Below are the code and all the weights of a small trained network. Each question names an input and a class and asks about switching units off, where a switched-off unit gives its printed mean instead of its output.

import numpy as np


def w(rows, s, z=0):
    codes = np.array(rows[::2]) - 128.0
    scale = np.full(codes.shape[1], s)
    scale[-1] = z or s
    return codes * scale


def norm(h):
    return h / np.sqrt((h * h).mean(-1, keepdims=True) + 1e-5)


def f(y):
    return np.maximum(y, 0)


def log_softmax(a):
    a = a - a.max(-1, keepdims=True)
    return a - np.log(np.exp(a).sum(-1, keepdims=True))


def net(x, mask):
    res = np.array(x, float).reshape(1, 2) / 4 @ E
    u = 0
    for l in range(4):
        y = f(norm(res) @ A[l][:, :-1].T + A[l][:, -1])
        res = res + np.where(mask[u : u + 8], y, B[l][:, -1]) @ B[l][:, :-1]
        u += 8
    return log_softmax(norm(res)[-1] @ U[:, :-1].T + U[:, -1])


A, B = {}, {}
E = w([
[79,247,185,181,112],'x0',
[136,173,2,81,98],'x1',
],0.011)
A[0] = w([
[110,205,159,216,53,235],'L0N0',
[189,151,203,137,172,94],'L0N1',
[12,136,108,133,160,7],'L0N2',
[229,31,147,103,144,90],'L0N3',
[79,118,189,157,9,87],'L0N4',
[27,146,174,123,3,2],'L0N5',
[157,73,175,224,174,71],'L0N6',
[198,121,135,184,110,63],'L0N7',
],0.0061,0.0043)
B[0] = w([
[152,75,44,124,182,254],'L0N0',
[142,169,114,2,96,165],'L0N1',
[137,132,123,124,158,128],'L0N2',
[110,127,40,166,195,198],'L0N3',
[168,163,65,65,141,160],'L0N4',
[136,121,127,170,204,145],'L0N5',
[91,86,94,64,43,178],'L0N6',
[127,88,120,156,115,128],'L0N7',
],0.0072,0.0059)
A[1] = w([
[139,133,136,161,70,15],'L1N0',
[107,119,145,114,139,31],'L1N1',
[46,244,157,220,129,5],'L1N2',
[18,128,84,70,132,66],'L1N3',
[86,78,60,98,170,176],'L1N4',
[95,108,214,127,143,55],'L1N5',
[124,73,174,162,163,135],'L1N6',
[195,135,80,134,123,22],'L1N7',
],0.011,0.0023)
B[1] = w([
[114,105,148,129,136,128],'L1N0',
[177,138,170,94,145,135],'L1N1',
[142,43,53,153,188,190],'L1N2',
[120,127,164,156,118,184],'L1N3',
[94,164,194,164,129,254],'L1N4',
[177,85,168,88,2,165],'L1N5',
[189,184,108,61,78,172],'L1N6',
[148,116,201,98,115,179],'L1N7',
],0.0099,0.0094)
A[2] = w([
[175,56,127,116,167,71],'L2N0',
[137,197,81,136,9,64],'L2N1',
[99,173,196,178,152,3],'L2N2',
[81,44,108,144,178,27],'L2N3',
[133,76,111,108,255,136],'L2N4',
[136,164,185,225,119,61],'L2N5',
[90,250,78,68,121,67],'L2N6',
[116,176,81,99,87,105],'L2N7',
],0.0099,0.0024)
B[2] = w([
[78,138,71,199,153,224],'L2N0',
[188,61,179,127,57,229],'L2N1',
[13,190,213,125,88,183],'L2N2',
[216,131,54,160,155,200],'L2N3',
[186,166,98,163,240,254],'L2N4',
[2,197,175,108,208,179],'L2N5',
[232,89,185,97,105,236],'L2N6',
[134,23,198,155,17,201],'L2N7',
],0.0062,0.0054)
A[3] = w([
[155,182,140,113,77,111],'L3N0',
[11,126,127,160,95,2],'L3N1',
[137,105,117,101,15,135],'L3N2',
[143,91,105,164,188,83],'L3N3',
[125,87,71,171,197,70],'L3N4',
[118,68,183,126,145,85],'L3N5',
[88,93,148,53,137,74],'L3N6',
[115,155,71,130,155,27],'L3N7',
],0.012,0.0026)
B[3] = w([
[145,93,93,156,108,175],'L3N0',
[118,165,156,174,163,160],'L3N1',
[172,46,255,137,109,255],'L3N2',
[155,205,77,162,116,221],'L3N3',
[121,136,27,200,193,246],'L3N4',
[158,155,89,174,94,178],'L3N5',
[155,109,102,140,157,157],'L3N6',
[167,119,81,136,130,167],'L3N7',
],0.0088,0.0075)
U = w([
[190,133,3,180,206,229],'0',
[228,46,198,116,49,219],'1',
[34,222,227,149,158,145],'2',
[100,155,92,37,99,2],'3',
[120,137,102,40,117,5],'4',
],0.016,0.006)

Each question gives the input, the list of numbers given to net, and the class t.
The units are the neurons (one row each of A and B). Each row of codes is followed by its name. A weight is (code - 128) times the scale printed after its matrix; where a second scale follows, it is the last column's (A, B and U).
mask holds one flag per neuron, layer by layer. A switched-off neuron (its flag False) gives its mean, the last column of its row in B, instead of its output. The means were averaged over made-up inputs and are rounded, as every weight is.
A unit's drop is (log p(t) with every unit on - log p(t) with that unit switched off) / (log p(t) with every unit on - log p(t) with every unit switched off).
most important unit: the unit with the biggest drop
top k neurons: the k neurons with the biggest drops, biggest first
top k neurons in layer l: the k neurons of layer l with the biggest drops, biggest first
drop when u is switched off: that unit's drop, to one decimal
input [8,-8], class 0: top 3 neurons -> L1N2; L1N4; L0N0
input [-3,0], class 2: top 2 neurons in layer 1 -> L1N4; L1N2
input [-1,3], class 2: top 2 neurons in layer 1 -> L1N6; L1N5
input [-6,-5], class 0: most important unit -> L0N3
input [-7,-7], class 0: top 3 neurons -> L0N3; L2N0; L1N7
input [-2,-1], class 2: top 2 neurons -> L1N4; L1N2
input [-2,0], class 2: top 3 neurons -> L1N4; L1N2; L0N0
input [0,-1], class 2: top 2 neurons -> L1N3; L1N6
input [8,-7], class 0: top 2 neurons -> L1N2; L1N4
input [7,-8], class 1: top 2 neurons -> L1N5; L0N3
input [-4,5], class 1: top 2 neurons -> L1N2; L0N0
input [8,-6], class 0: drop when L1N2 is switched off -> 2.0
input [-8,-7], class 0: drop when L0N3 is switched off -> 2.2
input [8,0], class 0: drop when L1N2 is switched off -> 1.1
input [-1,5], class 1: drop when L2N5 is switched off -> 0.0
input [3,-2], class 2: most important unit -> L0N0
